Here is a tiny trained network, its code and every weight. The questions are about switching its units off for an input and a class, where a switched-off unit gives its printed mean instead of its output.

import numpy as np


def w(rows, s, z=0):
    codes = np.array(rows[::2]) - 128.0
    scale = np.full(codes.shape[1], s)
    scale[-1] = z or s
    return codes * scale


def norm(h):
    return h / np.sqrt((h * h).mean(-1, keepdims=True) + 1e-5)


def f(y):
    return y / 2 * (1 + np.tanh(0.7978845608 * (y + 0.044715 * y**3)))


def log_softmax(a):
    a = a - a.max(-1, keepdims=True)
    return a - np.log(np.exp(a).sum(-1, keepdims=True))


def net(x, mask):
    res = np.array(x, float).reshape(1, 7) / 4 @ E
    u = 0
    for l in range(3):
        y = f(norm(res) @ A[l][:, :-1].T + A[l][:, -1])
        res = res + np.where(mask[u : u + 7], y, B[l][:, -1]) @ B[l][:, :-1]
        u += 7
    return log_softmax(norm(res)[-1] @ U[:, :-1].T + U[:, -1])


A, B = {}, {}
E = w([
[102,45,99,146,235,162,149,113,157,119],'x0',
[148,136,114,109,130,127,121,128,133,139],'x1',
[139,135,233,6,137,100,212,6,199,136],'x2',
[172,136,112,152,127,147,154,118,138,175],'x3',
[125,29,78,88,2,128,168,146,226,96],'x4',
[146,209,148,186,172,107,136,175,252,80],'x5',
[122,129,124,120,128,131,121,129,129,129],'x6',
],0.0093)
A[0] = w([
[110,247,175,123,158,150,150,162,221,104,62],'L0N1',
[142,177,206,91,154,137,137,24,111,125,53],'L0N2',
[117,181,180,118,35,122,121,116,143,152,60],'L0N3',
[124,77,148,116,235,134,134,101,146,145,98],'L0N4',
[121,105,145,65,103,159,151,58,8,159,42],'L0N5',
[133,198,193,106,218,115,148,108,65,156,1],'L0N6',
[134,228,176,123,72,140,131,123,74,120,45],'L0N7',
],0.014,0.0061)
B[0] = w([
[155,50,151,192,108,37,30,104,134,172,229],'L0N1',
[59,167,189,101,131,116,183,177,134,201,253],'L0N2',
[181,113,25,42,174,115,136,135,129,104,184],'L0N3',
[162,98,59,76,198,133,191,142,113,94,216],'L0N4',
[156,61,145,218,118,36,34,115,163,160,254],'L0N5',
[135,175,108,163,67,214,93,49,129,55,235],'L0N6',
[149,122,7,65,216,123,169,135,116,106,184],'L0N7',
],0.015,0.0099)
A[1] = w([
[141,149,85,178,123,123,111,142,79,96,97],'L1N1',
[91,175,146,143,121,165,134,254,69,173,50],'L1N2',
[121,112,112,95,123,115,106,92,163,130,70],'L1N3',
[127,107,155,100,19,178,176,122,170,96,21],'L1N4',
[94,147,189,78,89,124,180,108,151,150,31],'L1N5',
[133,94,164,84,96,132,115,86,14,154,29],'L1N6',
[103,225,137,148,153,183,92,84,81,100,3],'L1N7',
],0.02,0.0026)
B[1] = w([
[109,183,168,104,152,120,152,126,116,212,254],'L1N1',
[122,158,193,91,128,142,138,253,102,170,175],'L1N2',
[105,134,129,162,86,157,174,181,128,143,230],'L1N3',
[164,94,105,137,37,150,124,79,143,89,168],'L1N4',
[112,150,175,89,146,146,146,177,137,211,189],'L1N5',
[152,137,86,143,141,61,68,96,112,149,154],'L1N6',
[120,148,126,136,32,207,103,80,88,78,237],'L1N7',
],0.017,0.0088)
A[2] = w([
[149,86,144,106,4,145,178,154,188,79,4],'L2N1',
[173,195,186,201,150,79,110,135,216,67,7],'L2N2',
[158,176,37,47,129,95,151,143,98,68,171],'L2N3',
[122,122,141,114,132,116,125,82,41,138,137],'L2N4',
[101,61,104,115,254,206,184,117,106,62,40],'L2N5',
[61,171,168,72,145,119,197,69,212,157,56],'L2N6',
[165,188,149,65,110,106,115,165,98,154,109],'L2N7',
],0.017,0.0023)
B[2] = w([
[115,228,163,161,123,183,90,65,79,69,254],'L2N1',
[105,22,114,142,98,59,90,103,97,174,182],'L2N2',
[101,148,96,156,201,193,196,117,170,89,198],'L2N3',
[139,64,161,137,82,133,167,179,230,21,194],'L2N4',
[142,187,7,54,190,110,172,99,196,108,203],'L2N5',
[137,154,155,126,122,140,112,252,47,124,230],'L2N6',
[119,87,171,74,160,124,214,104,169,92,220],'L2N7',
],0.014,0.0083)
U = w([
[135,25,124,205,166,63,45,111,152,186,2],'0',
[131,159,131,164,93,234,101,77,113,73,224],'1',
[112,147,196,75,189,155,186,236,115,200,52],'2',
[145,118,27,94,252,159,173,123,174,115,231],'3',
],0.012,0.00087)

Each question gives the input, the list of numbers given to net, and the class t.
The units are the neurons (one row each of A and B). Each row of codes is followed by its name. A weight is (code - 128) times the scale printed after its matrix; where a second scale follows, it is the last column's (A, B and U).
mask holds one flag per neuron, layer by layer. A switched-off neuron (its flag False) gives its mean, the last column of its row in B, instead of its output. The means were averaged over made-up inputs and are rounded, as every weight is.
A unit's drop is (log p(t) with every unit on - log p(t) with that unit switched off) / (log p(t) with every unit on - log p(t) with every unit switched off).
The circuit of an input: a set's keep is (log p(t) with only the set's units on - log p(t) with every unit switched off) / (log p(t) with every unit on - log p(t) with every unit switched off). Starting from the 12 units with the biggest drops (on a tie, the unit counted first), units are removed one at a time, each time the one whose removal leaves the highest keep (on an exact tie, the one counted first), for as long as the keep stays at least 0.8.
units of the circuit, in order: the units of the circuit, biggest drop first
unit that matters most: the unit with the biggest drop
top k neurons: the k neurons with the biggest drops, biggest first
top k neurons in layer l: the k neurons of layer l with the biggest drops, biggest first
drop when u is switched off: that unit's drop, to one decimal
input [4,-1,1,4,-4,2,6], class 1: top 3 neurons	[L0N6, L1N7, L0N7]
input [-6,-5,-4,-2,4,-2,7], class 3: unit that matters most	L0N2
input [0,2,1,-6,-4,-3,2], class 1: top 2 neurons	[L0N6, L0N1]
input [-5,8,2,2,-4,-1,0], class 3: top 2 neurons	[L0N7, L0N3]
input [8,-5,-4,7,8,3,0], class 1: top 4 neurons in layer 0	[L0N7, L0N5, L0N4, L0N3]
input [-3,8,1,-6,0,-2,4], class 3: top 3 neurons	[L0N7, L0N3, L0N1]
input [3,-6,-4,-3,2,-3,2], class 2: top 4 neurons	[L0N6, L0N1, L0N5, L0N4]
input [5,3,-5,6,5,-3,-3], class 1: units of the circuit, in order	[L0N7, L2N1]
input [6,1,-5,-2,-4,-1,0], class 3: top 3 neurons	[L0N4, L0N2, L2N5]
input [-8,-1,7,-4,-8,-6,2], class 1: top 4 neurons	[L0N6, L0N1, L1N7, L0N4]
input [4,8,-8,-2,-4,-7,-3], class 2: top 4 neurons	[L0N1, L0N6, L1N2, L1N1]
input [6,-4,0,3,6,2,7], class 1: top 4 neurons	[L0N7, L2N1, L1N4, L0N3]
input [1,-8,-3,-3,6,7,6], class 0: top 2 neurons in layer 0	[L0N1, L0N6]
input [-5,-3,2,6,-8,8,-2], class 0: top 2 neurons	[L0N1, L2N2]
input [6,2,-7,-3,-3,7,5], class 0: units of the circuit, in order	[L2N2]
input [7,-5,-7,-6,-4,-5,8], class 2: top 3 neurons	[L0N6, L0N1, L1N2]
input [-6,3,5,-8,-6,-7,4], class 0: top 2 neurons	[L0N5, L0N4]
input [1,-7,-8,8,7,-4,1], class 2: top 2 neurons in layer 0	[L0N6, L0N5]
input [8,-7,-8,1,-5,4,1], class 2: top 3 neurons in layer 0	[L0N6, L0N7, L0N3]
input [0,8,6,-6,7,5,-2], class 1: units of the circuit, in order	[L2N1]
input [-5,-2,-4,-6,-4,-4,5], class 3: top 3 neurons in layer 0	[L0N7, L0N1, L0N2]
input [-7,6,4,-2,-3,0,-5], class 3: top 2 neurons in layer 0	[L0N7, L0N3]
input [4,-2,1,-6,-7,0,-4], class 1: drop when L1N7 is switched off	1.0
